[-23  18  63   1  23 -35 -19  38  34  -8   0  52 -19 -43  -4 -17 -18  39
  32 -18  36 -43 -18 -13  41  20   1 -18 -28  31 -27 -14  13   2 -60  19
  24 -61  -2 -12 -47  -2 -56]  Q42
[ 50  33   2   7 -16  35  31   7  35  18  -6 -12  -2 -27 -99 -52 -14  21
  18  56  52   2  21  17  30 -34  -8 -39  10  23 -37 -36  -6 -18  32  17
  -4 -28 -42   3   2  43  17]  Q671
[-27  -5  37  47 -11 -16  -9  33 -40  38 -30  24 -13  -8  31  -5   5  -6
  -8 -37  -9 -38  38   9  24  17  -6 -42   6  -2  29 -13  48  22  68 -32
 -16  29 -20 -15  -1  33  -8]  Q300
[-22   2  50  43   9 -15   1  -3 -35  19 -28  -1 -27  -9  62  -9  -8  -7
 -21   1 -31 -35  35  16  18   7  20 -54  13  36 -14  -9  52  25  74 -32
  -9   8   2 -10   9  16 -19]  Q156
[ -6  -3   8 -37  28  21 -12 -16 -25 -59  14 -63 -21   4 -63 -11 -20  27
  20 -23   7  56 -67  61 -34  -3  27  23  -5 -14 -41  -7 -12  24   2 -45
  -3  -7 -20 -14  16  27   2]  Q42
[ 20 -20  34  -6  73  13  32  10 -44 -50   6  13  -3  -3  42  23 -53  -8
 -42  48  19   8 -33 -26  -4 -30 -46 -27 -20  -8   5 -34  18  -8  76 -21
 -14 -19   5  -1 -47 -30  20]  Q156
[-23  13  37 -13  44 -23 -21  11  34  50   2  11  -7 -42 -23   8 -70  12
  27   8  17 -23 -15 -10  27  42  -9 -17  -6   7 -18 -11  16 -22 -19 -34
   4 -53   1  -2 -28  24 -31]  Q521
[-15  -7  53  15   6 -13 -17  48  39  46  34  60 -16 -50 -24  -8 -27  27
  23  -7  31 -37 -28 -14  25   6  26   1  -2  15 -52 -35  23  -4  13 -26
  12 -57  21  12 -31  46 -11]  Q443
[-23  25  51  41  -5 -26 -13   9 -32  37 -12  18  -1 -19  39   3 -27  -2
 -32  -6 -36 -32  18  31  -2   9   2 -69  23  -4  20 -16  52  30  78 -63
 -25   7 -33   0  14  25   7]  Q443
[-49   5  51  -2  14 -33 -15  41  21  26  30  61  -7 -49 -22 -12 -30  11
  43 -20  35 -51  -5 -32  24  36  -3  -2   1  25 -36 -17  22 -14 -19  -7
  14 -33  24 -18 -40  19 -21]  Q300
[ -9 -37  34 -21  42  -5   9  39 -38 -64 -19  23  15  24  33  29 -76 -15
 -30  11  33  14 -49 -23 -23 -30 -28  -4 -44 -36  16 -75  11  16  83 -45
 -18 -17  18  15 -28  -3  40]  Q695
[-17  -3 -17   3 -69  -9  34 -14 -21 -43  12   9 -40  -3  -7  26 -24  10
  25  15  39  -1 -13 -39   9   1 -37  13 -29   3 -60  46 -12 -59 -41 -29
  -2  -4  26  28 -10 -22  36]  Q831
[ -1 -21  -6  23 -48  -7  26 -10 -15 -29  21   2 -28  12  -5   8 -52  21
  18  16  44 -12  10 -24 -14  -1 -23  15   5 -17 -32  41 -18 -18 -15 -43
  13   9  33  19  -2 -28  33]  Q831
[-33  11  39 -15  41 -15  -4  -5  31  15  21  35 -41 -21 -27 -35  -9  10
  35   8  17 -11 -18  -9  25  21   2   3  -3  13 -40 -36  23 -24 -28  13
  14 -46   7   3 -59   1 -53]  Q42
[ 28  35  44  23   6   6  32  -9  51  -9 -22   2  -4 -14 -50 -36 -39  -3
   9  59  32  -3  -1  11  21 -34  17 -47  36  21 -45 -28   9 -13  60  16
 -24 -56 -32   9  -7  21  13]  Q156
[-45  -1 -24  -8 -45 -17  44  11  42   9  -7  -8   2   8  43  -1  -7 -16
  13  -4 -24  -2 -24  24  -7 -23  32  -4  27  29  18  44  -7  15  37  35
   5 -57 -86   7  27 -43  51]  Q671
[ 12  24 -21   5 -43  18  17 -26  -4 -46  47 -15 -40  -4 -31   2   0  30
  31   7  36   7 -15 -23  -4   0 -34  -5 -38   5 -39  70 -32 -29 -93 -16
  21 -22   0  -6  33  -8  42]  Q42
[-10  -5   9 -45  31  25  -9 -53 -27 -33  13 -81  -4   8 -48   1 -13   5
  28 -39 -15  29 -72  56 -24   2  17  13  -1 -19 -29  -3  -9  21   2 -47
 -12 -21 -17  -9  26  22   6]  Q42
[ 18  -8 -43  17 -53   4  36 -25  -9 -20  52  -8 -37 -16 -20  30   1  16
  30 -18  20   4 -47 -28 -14  10 -45  19 -22 -14 -14  58 -20 -39 -39 -30
  -7 -12   6  -4  19   2  57]  Q443
[ 41  32  37  24 -27   4  38   4  40  14 -36  12  10 -25 -82 -28 -49  -3
  20  36  38  -6  25  12  19 -12  -4 -38  23  28 -25 -11  17 -15  18  34
 -37 -30  -6  17  17  40  11]  Q300
[ -2   0 -33   5 -65  -2  39 -20 -25 -32  41 -21 -33   4 -30   3 -22 -17
  33 -12  40   0 -32 -22 -17 -11 -41  22 -52   9 -42  50 -24 -38 -59 -42
   2   0  41  20   7  14  53]  Q695
[-28  37  56  -4  31 -25  -3  35  43  12  43  34 -21 -31 -17 -26 -38  18
  26  -3  23 -10 -25  11  42  18  12  13 -20  10 -24 -23  18 -12 -50 -13
  25 -46  28  -8 -27  28 -49]  Q42
[  4 -24  34 -12  32   5  36   7 -17 -47  24  47   3 -13  57  28 -82 -10
 -28  34  53   7 -31 -12  12 -39 -59  -9 -10 -24   7 -83  23 -16 114 -13
 -13  -7   9  21 -46 -17  38]  Q671
[-30  12  39   4  24 -21 -16  57   7  21  31  47 -32 -43  12 -22 -14   9
  26   2  27 -31   9 -14  48   9  14  -5 -17  40 -49 -15  20 -32 -10 -32
  27 -37   1 -15 -64  10 -28]  Q156
[-22  -6  17 -46  13   2 -12 -34 -18 -75  31 -44 -19   4 -33  -8 -23  45
  27 -40  16  61 -68  75   9  -9 -12   6  -1  -8 -45  22   0  13   3 -25
  -6 -10 -15   7   6  10  -6]  Q42
[-27 -13  -2 -28  18   4  -6 -41 -33 -44   4 -61 -35   1 -20   2 -37   6
  30 -26  -5  36 -50  54 -10   2  29  -4  25  13 -42 -16 -12 -12  58 -65
  -9  -7 -58  10 -11   0   3]  Q156
[ -7   7  62  37 -12 -10  12  22 -44  13 -18 -13 -24  -4  36  -4  20  20
 -25 -24 -33  -6  -5  12  38   9 -10 -52 -16  27  24 -26  45  16  59 -38
  -4  20 -39  -3  -8  22 -10]  Q168
[-14 -32  14 -39  16  23  10 -32 -20 -27  42 -71  -4   6 -37  -3  -9  16
  26 -40  -9  53 -62  58 -40 -13   3  33  25   2 -37  23  -8   9  18 -45
 -21   4  -5  12   4  29  39]  Q168
[-11   5  55  45  -3  -2  19  10 -50  11 -16  10 -34 -19  66  -3  18  -2
 -43  19 -32 -11  23  19  35   1  -4 -66  -3  50  17 -30  58  10  94 -36
 -20  17 -23 -12 -26  21  -1]  Q156
[-35  13  -8  14 -43 -41  35  21  36   5  -9   6  -9   7  64 -26   1 -41
 -11  11 -32  14  17  32 -33 -27  56   5  33  29  -5  53 -12  25  18  33
   5 -62 -52   9 -17 -42  33]  Q156
[-45  -5  -4  17 -34 -47  45  21  30  -3  -9   7 -16   8  74 -19  -1 -30
   8   8 -33   8  -7  25 -29 -20  39 -12  27  40  -7  77  -7  20   9  31
   2 -75 -81  -1  11 -60  47]  Q156
[-53   9   5  13 -72 -23  48  36  67  -2  -6  14  12  18  55 -12 -18 -20
 -10 -13 -16  -7 -11  35 -20 -26  27  10  33  36  41  33  -3  16   4  30
   1 -43 -60  29  31 -22  62]  Q52
[-22   7  26 -11  45 -25 -17  53  21  17  30  41 -21 -40 -29  -6 -11  16
  32   1  19 -42 -11 -29  10  11  28  11 -45  37 -33 -29   8 -20 -49 -28
  18 -40  12  -6 -38  37 -25]  Q695
[-11  -1 -30   4 -50  20  42 -30 -24 -30  40 -27 -35  -2 -19  -6 -28   8
  35 -28  49  10  -8 -17  15  -5  -6  26  10   2 -28  64 -31 -42 -32  -5
  -6 -12   4  14  -1  -8  28]  Q671
[-19  -6  44  -4   9 -17  -4  34  22  37  43  47 -21 -58 -19 -30 -29  35
   6  25  43 -18 -22   2  28  -7  18   6 -14  47 -33 -28  -7 -26 -12  -3
  12 -50   3 -16 -46  12 -26]  Q671
[ 24  24  53  16  -1  12  27   5  39   7 -27  29  21 -17 -83 -46 -28  10
  12  38  45   5  27   6   1 -29   5 -43  44  16 -47 -31  16  -8  26  32
 -30 -26  -6  14  17  26  25]  Q300
[ -1 -11  31 -10  13   6  28  30   0 -58  37  -5   9  -4   7  19 -61  25
 -10   9  37 -31 -81 -32  -8 -32 -66 -21 -18 -15   7 -45   5 -12  89 -28
  -3   3  25  -3 -46 -15  35]  Q168
[-32  -1  -8 -44  27  13  -6 -41  -1 -39  15 -73   0  -2 -28  22 -36  12
  19 -35 -12  45 -91  53 -27  23  -9  23  10 -19  -7 -13 -17  10  35 -49
 -14   9 -30 -16  -9  23   4]  Q521
[-55   2  49   1  22 -31 -15  60 -10  23  24  72  -4 -47 -34 -36 -25   7
  44 -43  39 -14  23 -10  35  27   5  -4  10  16 -28 -13  11 -21 -30 -10
   3 -24  -1   8 -51  31 -37]  Q300
[-17 -10  59  45  -5 -22   3  10 -47  15 -55  -4 -25 -20  73  16  -8  30
 -33 -26 -12 -30  53  24  33   6  12 -54  19   9  20   1  50  39  80 -55
 -12   0 -23  13  -9  -3 -15]  Q831
[-58  22 -14  19 -35 -45  28  49  28 -11 -29  -4  -7  12  52  -3  -4 -24
  -9  -9 -28  -2 -18  15 -51 -23  40 -10  -9  16  39  59 -12  48  16  -5
   5 -54 -61 -17  27 -24  60]  Q695
[-76   0  -5   2 -25 -44  51  34  27  -3  -1   5  -2   1  61 -15 -17  -8
   9 -17 -19 -20  16  25 -42 -16  32  -9  18  20   4  54   3  11  -8  30
 -14 -43 -40  18  41 -31  40]  Q300
[-22  21  68  63   5 -18   5  10 -21  11  -4  13 -53   5  77  -6  12  12
 -26 -19 -19  -8  11  20  43  19 -15 -72  -5  11  11 -19  61  25  78 -28
  -4   5  -4 -12  -3  17 -23]  Q42
[-45  -8  11  17 -24 -24  24  18  65  12 -26  17  18  13  79  12 -13 -12
 -13   9 -28   1 -11  24 -46 -11  13 -10  17  13  18  35  -6  28   6  37
 -18 -42 -42   7  22 -20  52]  Q521
[ 48  33  48  14 -13  34  36 -17  45  25   7   3  27 -26 -68 -48 -25 -13
  26  70  28 -25   2  16  30 -30  -5 -60  13  30 -23 -68  -2  -8  53  30
 -17 -46 -27  -1   1  42  29]  Q671
[  9  -5  55  -1  25   2  35  43  11 -71  12  53   4  -6  22  11 -69  -4
 -18  45  57  21 -36 -12  -9 -39 -33  -6 -20 -17   2 -79  28  -2  62 -14
   5 -19  23  18 -12  -3  69]  Q52
[-55  -6  38 -13  11 -28  -7  48  21  30  20  49 -18 -36 -10 -15 -18   8
  19 -11  28 -21 -33  -6  24  -6  19  30 -41  30 -15 -38  16 -17 -28 -43
  18 -37  20   4 -44  33 -14]  Q695
[ -7 -17  42 -21  40  13  27  26  -8 -85   0  25  -8  -5  51  10 -55  13
 -34  27  51   7 -27  -8 -19 -27 -53   3 -25  -1   1 -84  22 -13  57  -5
 -15  -5  13   4 -36 -12  31]  Q52
[-18  23  39  34   2  -7 -14 -16 -22  49 -42 -21 -18  -3  56  14   6  10
 -54  -2 -37  -7  21  17  20  44 -41 -74 -16  13  21 -13  31  28  45 -34
 -15   3 -43   3  -6  37 -28]  Q521
[  6   5 -31  13 -61   7  36  -9  -7 -54  45 -11 -53  -3  15   1 -38   7
  15   0  52   3   0 -30 -18  -5 -29  31 -18  11 -28  54 -30 -50 -53 -21
  15 -11  11  -1  17 -30  53]  Q52
[  7 -24  49 -14  41 -26  39  15 -18 -38  24  -2   8  -5  34  24 -75  -4
 -18  10  11   8 -62  -5  -5 -23 -49 -22 -12 -32  36 -58  24 -12  96 -29
 -28 -19  34  10 -40 -21  31]  Q168
[ 28  17  30  26 -41   2  39  19  59  22  -5  -9   2  -4 -79 -65 -24   7
  42  40  41  -9   3  22  13 -34 -22 -28   5  -5  -3 -27  -6 -15   9   9
 -12 -30 -20  11  -9  41  35]  Q168
[ -6  13   1 -31  16  28  -7 -41 -41 -58  24 -84 -26  -2 -51  -7 -32  17
  17 -29   3  45 -83  70 -27 -17  12  10 -15  -6 -32  12 -27   0   5 -62
  -3   5 -14 -16  13   6  -5]  Q42
[ 45  24  14  19 -21  16  28 -19  42  22 -20 -15   5 -15 -81 -47 -35  18
  15  49  40 -12  16  18  19 -32   2 -56  25  21 -20 -33 -18 -18  42  27
 -23 -38 -26   5  19  21   8]  Q671
[-30  -6  44   6  12 -44  -9  49  12  40  18  68 -13 -48 -30 -14 -33  14
  27 -21  25 -37  -1 -26  33  30  17  12   2  34 -34  -4  23 -20 -32   6
  11 -30  10   0 -37  11 -53]  Q300
[-21  19  50  45 -17 -10  15  34 -22  10 -44 -13 -19 -21  51  15  15  28
 -41 -10 -20 -38  20  16  43  10  -8 -65   3  20 -15  -8  52  40 103 -42
 -17  -3 -45  -1  17  44 -11]  Q831
[-13  16  35  44  23  -4   6  18 -44  32   4 -16 -25  10  40 -22  13  10
 -35  28 -35 -44  33  25  27  -5 -15 -93  -3  30   1   8  52   4  68 -44
 -12  26 -43  -3  -3  22 -12]  Q156
[-43  17  51  43 -14 -11   4  27 -55  18 -36   7 -33 -23  37  -3  -8  13
 -29  -9 -17 -15  36   7  30  20   0 -82  -4  25  37  -4  52  28  95 -39
 -13   4 -29 -12  10  28  -1]  Q300
[-17  -6 -19   8 -63  22  41 -38 -29 -30  61  -1 -36   0 -13  -9  -7  -2
  33  14  48  -6 -21 -30   3  -9 -33  23 -24  -2 -50  34 -19 -49 -39 -13
  -2   9  26  -1  10   8  54]  Q671
[-27   4  54  43 -14 -19  13  20 -13  50 -19 -22 -14 -12  38  -2  -3  10
 -16 -43 -32 -29  -5  15  20  16 -23 -60  20  31  11   0  46  18  80 -50
 -19   3 -30 -10  26  31   5]  Q168
[  65   54   13    3  -20   12   27   -5   49    0  -32  -30    9   -6
 -109  -26   -7    6    9   35   39   31   -6   19   14  -33   -2  -45
   -7   13  -17  -42   -3   -7   17  -10  -12  -42   -7   14    5   43
   45]  Q695
[-51   6 -16  10 -58 -22  42  17  37  22   1  14   2  11  54 -21 -19 -38
 -13  24 -22   7   2  31 -24 -44  40 -11  27  19  30  49 -19  23  51  46
   5 -59 -58  31  -7 -40  50]  Q671
[-29   0  63  19  46 -42  -8  22  10  39  34  57 -32 -50  17 -24 -19  -2
  30   9  18 -16   1   0  24  20  14  -7  -8  36 -28 -12   4 -23 -39 -26
  20 -57   7 -14 -55   6 -30]  Q156
[ 57  44  14  27 -14  14  28  26  53   8  -2   9  18 -10 -71 -29 -33  19
  -6  36  30  -8   1   2  14 -22 -18 -34  21 -12 -19 -24   6  -9  36  13
 -24 -27  -6  -1   9  34  14]  Q443
[-19 -34  49  -3  47   3  21  48 -28 -74 -35  41  10  -4  43  30 -96  21
  -9  34  43 -10  -2 -22  -5 -23 -56 -55 -14  -8  -1 -58  11  -1 102 -24
 -17  -5  24  31 -29 -21  22]  Q831
[  7 -22 -11 -17  27  -3  -3 -34 -15 -36  43 -63 -20  -1  -4  35 -22  27
   6 -32 -25  26 -85  65 -49   6  -2  12   3 -11 -26  22  -8  13  39 -42
 -33  -5 -20  -7  21  21  13]  Q443
[ 26  -9  18 -28  56  -2  30  13 -47 -48  12  -9  21  -4  29  27 -63 -38
 -29   3  11  -9 -51 -20 -29 -36 -45 -16 -41  -9  -3 -63  14   6  77 -47
  -4 -10  21  11 -36 -27  31]  Q695
[   7  -35   34  -10   51    7   14    8  -25  -51   15   47   12   -7
   44   13  -43   -7  -19   36   34  -13  -34  -26  -17  -34  -30   -9
  -21  -31    8 -114    2   -3  100    4  -12   -1   22  -17  -40  -20
   26]  Q671
[-15 -16  -4 -22  32  -7   5 -28 -44 -43  39 -44 -28  -5   3   7 -14 -20
   7 -11 -19  38 -63  56 -25 -14  28  21  -2  -3 -29   9 -17  -2  36 -45
 -16 -15 -46   6 -31   8   5]  Q156
[  6 -15  17 -18  28 -16  32  26 -28 -43   9   1   5   4  31  31 -69   6
 -59   6  35 -11 -45 -35 -10 -37 -42  -8 -19 -18  11 -16  33  13  84 -43
  -8 -18  33  16 -37 -32  31]  Q695
[-17   8 -22  -7 -57  -2  26  -5 -30 -32  32  10 -17 -10 -41   2 -12  -5
  37 -23  37   5  12 -42 -15  26 -34  23 -13  17 -70  67 -15 -40 -90   0
  -4   7  25  12  17   8  34]  Q300
[-31   8  53  24  24  11   6  -6 -51   7 -18   4 -15 -14  40 -10 -15  12
 -19  12 -15 -38  27  14  33   3 -16 -79   7  38   8 -24  52  15  89 -11
 -22  24 -27  -7  -1  20 -21]  Q671
[-12   0  20 -17  54 -17   6  38 -23 -50 -16  20   6   2  17  28 -85 -15
 -21  22  35  -6 -45 -29 -36 -29 -43 -31 -44 -21   6 -74   7 -11  73 -63
  -8 -10  23  -3 -16 -16  41]  Q695
[-44  28  23  25 -14 -30   4  24 -53   7 -25 -18 -32 -10  45 -10 -15 -13
 -22  -7 -34 -41  16   1  19  14  -2 -62 -42  29   5  -9  42  16  59 -63
 -11   1 -22 -24  29  34 -14]  Q695
[-51 -18   3   7  -8 -37  29  14  49  14 -17  14   7  14  81  -2  13   7
 -14   1 -33  11  -6  19 -37  -7  16  -3  14  -2  38  32  -6  24 -18  36
  -8 -49 -53  -3  11 -44  41]  Q521
[ -9  10  32  -7  42 -43 -19  49  16  30  34  41  -4 -45 -31 -21 -29  11
  21  -6  34 -43   1 -17   1 -13  23 -11 -30  18 -49 -26   4 -15 -31 -39
  21 -48  44   8 -29  22 -15]  Q695
[-19  19  40  59  10  -7   3  28 -34  19 -10  10 -32 -28  65   9  -7  20
 -29 -14 -36 -41  15   2   6  18  -2 -71  -3  21  23  -7  41  30  82 -45
  -4   6 -21 -24  21  18  -8]  Q443
[ 48  33  14   7  -6  34  45  14  38   7 -10 -21   8 -13 -85 -49 -41   9
  21  54  48   3   8  14  25 -33  -1 -41   5  23 -26 -28 -15 -13  27  32
  -9 -44 -20  10  10  33  15]  Q671
[ 13 -13  41   6  35   5  27  45 -27 -73  17  40  14   5  46  26 -73   4
 -45  20  23  25 -50 -12 -27 -19 -52 -19  -7 -26  -3 -56  16   0  93 -16
 -41  -2   9  -3 -31 -11  33]  Q443
[ -9 -14 -26   4 -47  -1  24 -30   5 -14  44 -15 -28  20   9  19 -14  20
  20 -17  35   0 -23 -46 -10  20 -35  27  -8 -22 -38  52 -14 -41 -67 -20
  11   3  41   6  -7 -29  42]  Q521
[-73   4 -14   1 -52 -37  46  24  24  14 -19  27  16   6  27 -18   1 -36
  -9 -23 -30  16   2  15 -37 -19  24   6  48  21  15  74   2  23  14  46
 -10 -35 -53  22  18 -40  43]  Q300
[-21   6  50  28   0  -6   6  10 -29  28 -32 -18 -12   0  28 -10  16   7
 -10 -15 -34  -7   8  20  17   4 -21 -54 -12  11  56 -16  35  26  50 -31
  -4  14 -11  -4 -13  19   6]  Q168
